Below are the code and all the weights of a small trained network. Each question names an input and a class and asks about switching units off, where a switched-off unit gives its printed mean instead of its output.

import numpy as np


def w(rows, s, z=0):
    codes = np.array(rows[::2]) - 128.0
    scale = np.full(codes.shape[1], s)
    scale[-1] = z or s
    return codes * scale


def norm(h):
    return h / np.sqrt((h * h).mean(-1, keepdims=True) + 1e-5)


def f(y):
    return np.maximum(y, 0)


def log_softmax(a):
    a = a - a.max(-1, keepdims=True)
    return a - np.log(np.exp(a).sum(-1, keepdims=True))


def net(x, mask):
    res = np.array(x, float).reshape(1, 4) / 4 @ E
    u = 0
    for l in range(4):
        y = f(norm(res) @ A[l][:, :-1].T + A[l][:, -1])
        res = res + np.where(mask[u : u + 5], y, B[l][:, -1]) @ B[l][:, :-1]
        u += 5
    return log_softmax(norm(res)[-1] @ U[:, :-1].T + U[:, -1])


A, B = {}, {}
E = w([
[67,245,98,179,161],'x0',
[172,239,113,112,74],'x1',
[172,137,201,254,173],'x2',
[146,101,118,184,137],'x3',
],0.0075)
A[0] = w([
[115,58,2,123,126,145],'L0N1',
[149,108,208,115,155,64],'L0N2',
[151,160,96,109,74,106],'L0N3',
[133,98,89,161,125,166],'L0N4',
[93,213,84,166,151,3],'L0N5',
],0.012,0.0016)
B[0] = w([
[87,135,173,76,169,250],'L0N1',
[132,99,141,176,18,187],'L0N2',
[156,134,11,134,147,208],'L0N3',
[153,138,112,109,135,168],'L0N4',
[69,73,85,182,182,255],'L0N5',
],0.012,0.0056)
A[1] = w([
[108,16,133,128,160,250],'L1N1',
[88,148,105,151,186,10],'L1N2',
[199,2,195,220,111,162],'L1N3',
[194,240,107,173,170,162],'L1N4',
[210,121,231,152,177,152],'L1N5',
],0.0083,0.0019)
B[1] = w([
[130,112,187,232,64,243],'L1N1',
[56,134,95,167,124,189],'L1N2',
[143,227,142,148,1,255],'L1N3',
[152,89,136,66,185,188],'L1N4',
[172,187,125,122,28,174],'L1N5',
],0.0099,0.0062)
A[2] = w([
[164,205,109,2,89,169],'L2N1',
[96,200,218,78,157,44],'L2N2',
[183,166,20,84,132,72],'L2N3',
[108,82,165,201,87,255],'L2N4',
[62,76,190,86,232,239],'L2N5',
],0.0075,0.0038)
B[2] = w([
[67,144,121,195,96,199],'L2N1',
[137,146,95,91,137,137],'L2N2',
[130,6,81,111,167,180],'L2N3',
[169,151,130,134,152,255],'L2N4',
[135,152,184,125,127,225],'L2N5',
],0.016,0.0065)
A[3] = w([
[174,28,29,139,152,233],'L3N1',
[162,59,219,74,201,127],'L3N2',
[101,173,108,3,214,5],'L3N3',
[171,152,86,169,84,194],'L3N4',
[91,146,43,62,52,44],'L3N5',
],0.0071,0.0023)
B[3] = w([
[202,126,118,103,171,253],'L3N1',
[136,43,220,35,159,177],'L3N2',
[210,58,121,81,2,164],'L3N3',
[146,154,48,17,176,233],'L3N4',
[120,80,90,24,124,181],'L3N5',
],0.0093,0.0041)
U = w([
[79,131,147,100,115,4],'0',
[31,149,116,252,188,46],'1',
[159,81,236,103,134,116],'2',
[206,207,115,162,180,13],'3',
[194,162,156,195,39,244],'4',
[138,65,56,137,169,230],'5',
],0.017,0.0036)

Each question gives the input, the list of numbers given to net, and the class t.
The units are the neurons (one row each of A and B). Each row of codes is followed by its name. A weight is (code - 128) times the scale printed after its matrix; where a second scale follows, it is the last column's (A, B and U).
mask holds one flag per neuron, layer by layer. A switched-off neuron (its flag False) gives its mean, the last column of its row in B, instead of its output. The means were averaged over made-up inputs and are rounded, as every weight is.
A unit's drop is (log p(t) with every unit on - log p(t) with that unit switched off) / (log p(t) with every unit on - log p(t) with every unit switched off).
The circuit of an input: a set's keep is (log p(t) with only the set's units on - log p(t) with every unit switched off) / (log p(t) with every unit on - log p(t) with every unit switched off). Starting from the 12 units with the biggest drops (on a tie, the unit counted first), units are removed one at a time, each time the one whose removal leaves the highest keep (on an exact tie, the one counted first), for as long as the keep stays at least 0.8.
units of the circuit, in order: the units of the circuit, biggest drop first
k most important neurons: the k neurons with the biggest drops, biggest first
k most important neurons of layer l: the k neurons of layer l with the biggest drops, biggest first
drop of u: that unit's drop, to one decimal
input [3,-6,-6,1], class 2: most important neuron => L1N3
input [-1,6,6,-8], class 5: 3 most important neurons => L0N1, L1N1, L1N4
input [7,-8,-7,8], class 2: units of the circuit, in order => L0N1, L2N5, L2N1
input [-4,-7,-2,-3], class 2: 3 most important neurons => L0N1, L2N1, L3N2
input [-8,2,-4,6], class 2: 2 most important neurons of layer 1 => L1N3, L1N5
input [1,-2,-4,0], class 2: 2 most important neurons => L1N3, L2N5
input [3,2,0,-4], class 5: 2 most important neurons => L0N1, L0N3
input [5,3,1,-7], class 1: 2 most important neurons => L0N5, L1N2
input [3,2,-2,8], class 1: 2 most important neurons => L0N5, L2N3
input [6,4,1,4], class 1: drop of L0N5 => 3.2
input [4,-8,-5,8], class 2: drop of L0N1 => 0.2
input [5,-8,4,-2], class 4: drop of L0N1 => 0.2
input [6,-8,-6,-2], class 2: drop of L0N1 => 0.4
input [-8,6,-6,7], class 5: most important neuron => L0N3
input [1,2,4,-5], class 1: 2 most important neurons of layer 3 => L3N1, L3N3
